Below is a small trained network, with its code and all its weights. Each question gives an input and a target symbol and asks what happens when units are switched off, that is, made to give their printed mean instead of their output.

import numpy as np


def w(rows, s, z=0):
    codes = np.array(rows[::2]) - 128.0
    scale = np.full(codes.shape[1], s)
    scale[-1] = z or s
    return codes * scale


def norm(h):
    return h / np.sqrt((h * h).mean(-1, keepdims=True) + 1e-5)


def f(y):
    return y / 2 * (1 + np.tanh(0.7978845608 * (y + 0.044715 * y**3)))


def softmax(a):
    e = np.exp(a - a.max(-1, keepdims=True))
    return e / e.sum(-1, keepdims=True)


def log_softmax(a):
    a = a - a.max(-1, keepdims=True)
    return a - np.log(np.exp(a).sum(-1, keepdims=True))


def net(x, mask):
    ids = ['ΛΠΣαδηθμξ'.index(c) for c in x.split()]
    T = len(ids)
    res = E[ids] + P[:T]
    u = 0
    for l in range(2):
        q, k, v = (norm(res) @ M[l].T for M in (Q, K, V))
        z = softmax(np.where(np.tri(T) > 0, q @ k.T / 2**0.5, -1e9)) @ v
        res = res + np.where(mask[u], z, O[l][:, -1]) @ O[l][:, :-1]
        u += 1
        y = f(norm(res) @ A[l][:, :-1].T + A[l][:, -1])
        res = res + np.where(mask[u : u + 4], y, B[l][:, -1]) @ B[l][:, :-1]
        u += 4
    return log_softmax(norm(res)[-1] @ U[:, :-1].T + U[:, -1])


Q, K, V, O, A, B = {}, {}, {}, {}, {}, {}
E = w([
[121,146,35,149,78,188,99],'Λ',
[254,85,138,90,136,211,93],'Π',
[197,155,106,152,234,112,176],'Σ',
[158,84,130,145,54,102,229],'α',
[95,175,231,39,135,191,143],'δ',
[89,145,103,111,81,40,103],'η',
[172,77,97,89,125,52,26],'θ',
[14,46,84,79,147,63,118],'μ',
[200,98,182,122,146,75,96],'ξ',
],0.013)
P = w([
[72,82,89,36,206,118,176],'0',
[143,126,134,254,133,114,96],'1',
[102,124,106,47,125,95,102],'2',
[138,127,143,208,104,132,113],'3',
[108,159,128,62,95,106,100],'4',
[143,133,154,179,86,165,138],'5',
[95,152,113,47,113,117,109],'6',
],0.0098)
Q[0] = w([
[177,129,81,3,190,18,169],'0.h0',
[81,113,169,83,132,137,132],'0.h0',
],0.012)
K[0] = w([
[162,144,158,101,5,224,151],'0.h0',
[79,72,165,132,150,188,150],'0.h0',
],0.012)
V[0] = w([
[158,49,108,166,87,3,232],'0.h0',
[79,201,62,186,239,81,37],'0.h0',
],0.0046)
O[0] = w([
[107,70,123,146,138,134,253,253],'0.h0',
[66,137,163,251,160,196,52,237],'0.h0',
],0.0076,0.0015)
A[0] = w([
[84,88,133,99,93,127,74,179],'0.n0',
[163,127,246,127,128,113,128,177],'0.n1',
[132,86,153,41,174,140,100,2],'0.n2',
[163,110,92,205,116,132,99,89],'0.n3',
],0.011,0.0031)
B[0] = w([
[121,137,140,196,254,144,253,209],'0.n0',
[71,77,52,172,82,150,52,184],'0.n1',
[163,248,128,248,17,133,173,190],'0.n2',
[210,155,163,6,73,114,189,255],'0.n3',
],0.0069,0.0037)
Q[1] = w([
[202,55,107,87,110,124,130],'1.h0',
[189,26,254,170,80,173,232],'1.h0',
],0.0098)
K[1] = w([
[178,88,122,110,147,77,124],'1.h0',
[127,107,145,174,153,8,175],'1.h0',
],0.014)
V[1] = w([
[166,78,2,150,77,253,196],'1.h0',
[45,180,193,149,102,182,180],'1.h0',
],0.0052)
O[1] = w([
[44,140,61,175,56,254,74,252],'1.h0',
[88,154,247,135,165,102,8,80],'1.h0',
],0.0058,0.0032)
A[1] = w([
[136,210,216,27,120,71,60,69],'1.n0',
[19,114,128,128,164,41,150,64],'1.n1',
[111,141,106,55,227,183,162,85],'1.n2',
[25,136,75,162,189,183,1,3],'1.n3',
],0.0081,0.0043)
B[1] = w([
[177,138,237,128,112,94,155,140],'1.n0',
[176,134,154,107,108,189,122,155],'1.n1',
[138,98,143,158,71,81,59,212],'1.n2',
[3,145,129,113,136,99,153,253],'1.n3',
],0.017,0.0035)
U = w([
[39,164,100,135,155,132,140,192],'Λ',
[108,69,168,111,176,201,142,123],'Π',
[139,79,83,25,156,92,187,141],'Σ',
[157,98,125,33,170,209,72,160],'α',
[151,172,108,209,201,177,197,97],'δ',
[139,66,109,170,111,98,48,125],'η',
[176,255,52,101,58,161,99,97],'θ',
[135,194,219,104,107,92,129,136],'μ',
[110,145,130,226,21,88,198,3],'ξ',
],0.0079,0.0059)

Each question gives the input, a string of symbols that net reads in full, and the target symbol t.
The units are the heads (2 rows each of Q, K, V and O) and the neurons (one row each of A and B). Each row of codes is followed by its name. A weight is (code - 128) times the scale printed after its matrix; where a second scale follows, it is the last column's (O, A, B and U).
mask holds one flag per unit, layer by layer, with each layer's heads first. A switched-off unit (its flag False) gives its mean, the last column of its rows in O or B, instead of its output. The means were averaged over made-up inputs and are rounded, as every weight is.
A unit's drop is (log p(t) with every unit on - log p(t) with that unit switched off) / (log p(t) with every unit on - log p(t) with every unit switched off).
The circuit of an input: a set's keep is (log p(t) with only the set's units on - log p(t) with every unit switched off) / (log p(t) with every unit on - log p(t) with every unit switched off). Starting from all 10 units, units are removed one at a time, each time the one whose removal leaves the highest keep (on an exact tie, the one counted first), for as long as the keep stays at least 0.8.
circuit, biggest first: the units of the circuit, biggest drop first
k most important neurons: the k neurons with the biggest drops, biggest first
k most important neurons of layer l: the k neurons of layer l with the biggest drops, biggest first
drop when u is switched off: that unit's drop, to one decimal
input θ Λ Λ η, target μ: 2 most important neurons -> [0.n3 0.n1]
input ξ Σ μ α Σ δ, target Λ: circuit, biggest first -> [0.n1 1.n3 0.n3]
input Σ δ μ, target μ: circuit, biggest first -> [1.h0 1.n0]
input Σ Λ α Λ Σ Σ θ, target Λ: circuit, biggest first -> [1.h0 0.n0]
input Σ Λ Σ μ, target Π: circuit, biggest first -> [1.n1 0.n0]
input δ Σ Σ Σ θ, target μ: circuit, biggest first -> [1.n0]
input μ θ θ Σ θ, target δ: circuit, biggest first -> [0.n0 0.n2 1.n2 1.n3]
input α Λ Σ δ Λ Σ α, target Σ: 2 most important neurons of layer 0 -> [0.n2 0.n1]
input μ θ Σ δ, target Λ: circuit, biggest first -> [0.n1 1.n3]
input Π Σ θ Σ ξ, target θ: circuit, biggest first -> [0.h0 0.n1 0.n2]
input Λ Σ Λ Σ ξ, target Λ: 2 most important neurons -> [1.n3 0.n1]
input δ Π Σ δ Σ, target μ: circuit, biggest first -> [1.n0 0.h0]
input Π Λ Σ Λ Π Σ Σ, target θ: 3 most important neurons -> [0.n3 0.n1 0.n2]
input Σ Σ Σ Σ Σ θ Σ, target η: most important neuron of layer 0 -> [0.n3]
input α δ Λ Λ θ ξ, target η: 2 most important neurons -> [0.n1 0.n0]
input Σ Σ η, target α: 2 most important neurons -> [1.n1 0.n2]
input Λ Σ α Σ Π, target θ: 2 most important neurons of layer 0 -> [0.n2 0.n3]
input θ θ θ Σ η, target α: 3 most important neurons of layer 1 -> [1.n1 1.n3 1.n0]
input δ θ θ Σ Σ ξ, target η: 2 most important neurons of layer 0 -> [0.n1 0.n2]
input θ Λ Σ Σ Λ μ, target Π: most important neuron of layer 1 -> [1.n1]
input Λ Σ θ, target Λ: drop when 1.h0 is switched off -> 0.1
input Σ Λ Π, target θ: drop when 0.n2 is switched off -> 0.5
